Here is a tiny trained network, its code and every weight. The questions are about switching its units off for an input and a target symbol, where a switched-off unit gives its printed mean instead of its output.

import numpy as np


def w(rows, s, z=0):
    codes = np.array(rows[::2]) - 128.0
    scale = np.full(codes.shape[1], s)
    scale[-1] = z or s
    return codes * scale


def norm(h):
    return h / np.sqrt((h * h).mean(-1, keepdims=True) + 1e-5)


def f(y):
    return np.maximum(y, 0)


def softmax(a):
    e = np.exp(a - a.max(-1, keepdims=True))
    return e / e.sum(-1, keepdims=True)


def log_softmax(a):
    a = a - a.max(-1, keepdims=True)
    return a - np.log(np.exp(a).sum(-1, keepdims=True))


def net(x, mask):
    ids = ['αβγδεθλμπτφψ'.index(c) for c in x.split()]
    T = len(ids)
    res = E[ids] + P[:T]
    u = 0
    for l in range(3):
        q, k, v = (norm(res) @ M[l].T for M in (Q, K, V))
        z = softmax(np.where(np.tri(T) > 0, q @ k.T / 4**0.5, -1e9)) @ v
        res = res + np.where(mask[u], z, O[l][:, -1]) @ O[l][:, :-1]
        u += 1
        y = f(norm(res) @ A[l][:, :-1].T + A[l][:, -1])
        res = res + np.where(mask[u : u + 8], y, B[l][:, -1]) @ B[l][:, :-1]
        u += 8
    return log_softmax(norm(res)[-1] @ U[:, :-1].T + U[:, -1])


Q, K, V, O, A, B = {}, {}, {}, {}, {}, {}
E = w([
[111,72,167,100,107,71,162,78],'α',
[163,50,119,158,156,122,88,121],'β',
[74,106,95,111,128,104,216,122],'γ',
[170,95,136,110,151,28,162,94],'δ',
[83,131,114,86,166,62,117,34],'ε',
[112,109,180,116,102,127,61,5],'θ',
[147,157,85,66,88,119,142,87],'λ',
[54,91,71,122,112,138,66,161],'μ',
[151,103,20,114,111,81,199,164],'π',
[81,178,107,138,236,59,126,147],'τ',
[120,135,67,167,158,161,196,56],'φ',
[136,182,38,105,139,152,66,154],'ψ',
],0.022)
P = w([
[136,159,129,171,70,153,158,70],'0',
[73,99,31,164,103,35,61,122],'1',
[129,130,152,118,118,178,150,113],'2',
[51,77,7,148,115,54,28,92],'3',
[129,114,174,69,167,203,152,158],'4',
[50,79,32,121,169,67,58,116],'5',
],0.019)
Q[0] = w([
[131,147,143,44,189,89,186,148],'L0H0',
[217,151,250,252,26,128,156,215],'L0H0',
[59,1,24,10,164,115,108,23],'L0H0',
[54,79,72,120,158,55,93,68],'L0H0',
],0.0075)
K[0] = w([
[182,170,188,126,132,61,152,206],'L0H0',
[107,112,22,254,87,2,162,32],'L0H0',
[159,94,229,19,197,219,231,232],'L0H0',
[112,141,175,109,199,216,186,55],'L0H0',
],0.0074)
V[0] = w([
[176,109,90,159,170,144,79,100],'L0H0',
[91,154,124,81,99,241,149,64],'L0H0',
[113,130,165,161,99,162,106,195],'L0H0',
[1,177,121,126,148,64,119,155],'L0H0',
],0.0089)
O[0] = w([
[194,186,183,129,167,146,79,127,138],'L0H0',
[5,188,172,161,77,162,182,183,255],'L0H0',
[195,133,81,166,60,131,105,93,61],'L0H0',
[62,74,67,88,132,167,143,61,56],'L0H0',
],0.011,0.0086)
A[0] = w([
[209,126,148,167,125,191,123,143,99],'L0N0',
[200,85,180,153,173,115,172,99,54],'L0N1',
[176,214,69,139,166,221,148,91,13],'L0N2',
[239,117,102,182,135,195,254,185,1],'L0N3',
[122,126,160,50,155,135,131,139,45],'L0N4',
[75,70,145,140,125,48,40,126,45],'L0N5',
[133,127,57,161,172,65,16,171,78],'L0N6',
[158,61,193,171,122,211,178,84,139],'L0N7',
],0.013,0.0055)
B[0] = w([
[127,143,59,158,207,131,91,191,152],'L0N0',
[220,228,182,217,103,89,154,253,158],'L0N1',
[147,219,100,65,152,176,187,50,143],'L0N2',
[147,3,93,200,75,183,176,97,161],'L0N3',
[125,118,163,148,167,114,164,94,145],'L0N4',
[110,147,29,144,156,135,189,128,255],'L0N5',
[107,129,177,94,103,87,218,78,234],'L0N6',
[27,87,180,197,93,145,188,146,191],'L0N7',
],0.012,0.0085)
Q[1] = w([
[124,97,163,193,220,37,231,186],'L1H0',
[223,117,170,146,112,160,9,162],'L1H0',
[209,128,179,94,143,143,27,157],'L1H0',
[56,208,126,99,186,87,183,114],'L1H0',
],0.012)
K[1] = w([
[244,50,235,127,184,125,240,128],'L1H0',
[134,189,93,235,43,1,110,34],'L1H0',
[147,187,71,187,129,10,90,49],'L1H0',
[122,141,202,55,204,215,126,203],'L1H0',
],0.0095)
V[1] = w([
[172,243,49,71,168,113,194,72],'L1H0',
[142,131,60,215,208,216,197,153],'L1H0',
[80,254,132,146,160,196,110,175],'L1H0',
[87,92,49,141,131,226,20,52],'L1H0',
],0.0099)
O[1] = w([
[140,49,137,159,173,187,173,56,8],'L1H0',
[222,106,164,247,167,66,120,131,239],'L1H0',
[179,185,138,205,55,178,188,122,247],'L1H0',
[158,178,114,157,212,242,75,169,3],'L1H0',
],0.012,0.0062)
A[1] = w([
[151,75,65,82,200,105,72,23,2],'L1N0',
[168,61,131,136,77,130,156,60,185],'L1N1',
[113,140,66,175,84,75,103,175,130],'L1N2',
[138,157,191,169,74,179,76,208,118],'L1N3',
[142,224,139,85,159,216,156,109,122],'L1N4',
[136,147,77,109,152,128,210,197,38],'L1N5',
[101,120,188,92,90,100,59,143,48],'L1N6',
[104,130,8,113,196,77,127,152,122],'L1N7',
],0.015,0.0061)
B[1] = w([
[198,93,121,55,137,134,250,203,152],'L1N0',
[82,184,81,113,69,111,168,156,196],'L1N1',
[176,163,142,86,220,87,121,136,249],'L1N2',
[82,37,133,87,187,201,92,109,198],'L1N3',
[172,164,145,32,126,79,64,122,163],'L1N4',
[114,128,112,145,134,200,115,140,166],'L1N5',
[166,73,116,190,113,96,137,84,150],'L1N6',
[188,75,138,144,138,196,79,51,216],'L1N7',
],0.014,0.011)
Q[2] = w([
[85,19,77,2,105,57,147,126],'L2H0',
[198,87,86,106,174,108,94,159],'L2H0',
[131,86,201,117,34,161,34,63],'L2H0',
[201,54,197,178,59,100,121,174],'L2H0',
],0.014)
K[2] = w([
[23,27,116,4,182,11,213,126],'L2H0',
[159,35,157,100,224,95,100,149],'L2H0',
[82,236,14,160,120,77,26,111],'L2H0',
[215,120,64,212,117,24,80,45],'L2H0',
],0.011)
V[2] = w([
[137,143,83,129,70,127,166,183],'L2H0',
[169,74,163,141,108,96,84,122],'L2H0',
[152,133,173,127,84,126,111,111],'L2H0',
[141,98,135,141,105,109,141,7],'L2H0',
],0.016)
O[2] = w([
[188,72,17,113,155,136,64,141,132],'L2H0',
[63,148,150,72,108,158,101,56,8],'L2H0',
[80,97,130,125,73,225,115,157,139],'L2H0',
[78,96,248,88,160,163,65,170,254],'L2H0',
],0.013,0.0038)
A[2] = w([
[136,121,150,136,59,158,149,136,99],'L2N0',
[90,140,94,6,162,106,109,137,104],'L2N1',
[182,106,130,168,175,105,97,170,58],'L2N2',
[103,227,152,82,105,108,140,150,7],'L2N3',
[114,102,64,132,164,112,142,118,100],'L2N4',
[183,144,152,77,171,193,110,184,1],'L2N5',
[167,137,175,166,162,110,67,196,14],'L2N6',
[94,70,145,134,149,210,103,126,97],'L2N7',
],0.022,0.0076)
B[2] = w([
[185,46,131,122,176,164,140,47,191],'L2N0',
[65,144,99,187,187,184,130,113,232],'L2N1',
[85,24,192,122,129,120,97,129,219],'L2N2',
[152,131,107,48,192,84,183,182,254],'L2N3',
[145,143,165,105,44,153,61,179,228],'L2N4',
[60,147,77,169,113,38,61,99,152],'L2N5',
[161,121,183,148,185,174,168,250,179],'L2N6',
[123,122,248,78,70,125,149,123,214],'L2N7',
],0.017,0.0084)
U = w([
[35,137,72,169,130,173,54,129,180],'α',
[214,189,166,105,100,8,140,112,123],'β',
[174,79,77,52,95,108,2,157,187],'γ',
[14,59,78,139,99,65,170,99,37],'δ',
[122,195,212,54,49,169,85,111,225],'ε',
[106,209,123,48,186,182,180,213,103],'θ',
[97,175,78,160,21,147,140,226,130],'λ',
[232,219,114,121,124,179,63,113,255],'μ',
[157,75,131,111,244,91,83,40,54],'π',
[206,94,61,19,119,195,157,126,111],'τ',
[162,158,190,212,185,122,78,248,70],'φ',
[116,152,125,238,125,174,219,87,81],'ψ',
],0.0096,0.0056)

Each question gives the input, a string of symbols that net reads in full, and the target symbol t.
The units are the heads (4 rows each of Q, K, V and O) and the neurons (one row each of A and B). Each row of codes is followed by its name. A weight is (code - 128) times the scale printed after its matrix; where a second scale follows, it is the last column's (O, A, B and U).
mask holds one flag per unit, layer by layer, with each layer's heads first. A switched-off unit (its flag False) gives its mean, the last column of its rows in O or B, instead of its output. The means were averaged over made-up inputs and are rounded, as every weight is.
A unit's drop is (log p(t) with every unit on - log p(t) with that unit switched off) / (log p(t) with every unit on - log p(t) with every unit switched off).
The circuit of an input: a set's keep is (log p(t) with only the set's units on - log p(t) with every unit switched off) / (log p(t) with every unit on - log p(t) with every unit switched off). Starting from the 12 units with the biggest drops (on a tie, the unit counted first), units are removed one at a time, each time the one whose removal leaves the highest keep (on an exact tie, the one counted first), for as long as the keep stays at least 0.8.
circuit, biggest first: the units of the circuit, biggest drop first
unit that matters most: the unit with the biggest drop
top k neurons: the k neurons with the biggest drops, biggest first
k most important neurons of layer l: the k neurons of layer l with the biggest drops, biggest first
input ψ β δ θ, target δ: unit that matters most	L1H0
input π δ φ θ λ ε, target λ: circuit, biggest first	L2H0; L2N4; L0H0
input θ δ γ, target λ: top 3 neurons	L0N5; L0N6; L2N4
input θ δ λ τ π π, target π: circuit, biggest first	L1H0; L0N3; L1N7
input γ α π θ α δ, target α: top 2 neurons	L2N1; L0N5
input φ δ δ δ, target δ: circuit, biggest first	L1H0; L0N5
input π β π β θ θ, target θ: top 2 neurons	L2N3; L0N5
input γ θ δ θ θ β, target θ: top 3 neurons	L0N6; L0N1; L1N3
input θ α θ θ ψ, target μ: top 2 neurons	L0N2; L1N4
input θ φ θ, target ψ: 2 most important neurons of layer 2	L2N3; L2N2
input λ π ε β, target ε: top 3 neurons	L0N5; L2N7; L1N7
input θ θ μ, target α: top 3 neurons	L1N3; L1N4; L2N5
input β θ φ π, target φ: top 4 neurons	L0N6; L1N2; L1N5; L0N3
input θ φ θ φ θ φ, target θ: top 3 neurons	L2N3; L1N3; L0N5
input λ β θ π δ φ, target δ: circuit, biggest first	L1H0
input β τ α π, target α: top 3 neurons	L2N1; L0N5; L1N7
input α λ θ π θ, target γ: top 3 neurons	L1N3; L0N6; L1N5
input π λ λ π ψ, target μ: 2 most important neurons of layer 0	L0N2; L0N6
input ε φ θ θ π, target γ: top 2 neurons	L1N1; L2N4
input π φ φ θ, target φ: unit that matters most	L0H0
input θ γ θ, target λ: 2 most important neurons of layer 0	L0N5; L0N7
input ε β τ, target π: top 3 neurons	L1N0; L2N5; L0N6
input β δ β β, target β: top 2 neurons	L0N6; L0N0
input μ α τ, target π: top 3 neurons	L2N5; L1N0; L0N6
input δ θ δ β δ π, target δ: 2 most important neurons of layer 2	L2N1; L2N3
input γ β θ β θ, target φ: 2 most important neurons of layer 0	L0N6; L0N5
input β φ β α γ γ, target γ: unit that matters most	L2H0
input γ θ α β, target α: 2 most important neurons of layer 2	L2N1; L2N4
input α θ β γ φ ψ, target φ: 2 most important neurons of layer 0	L0N6; L0N3
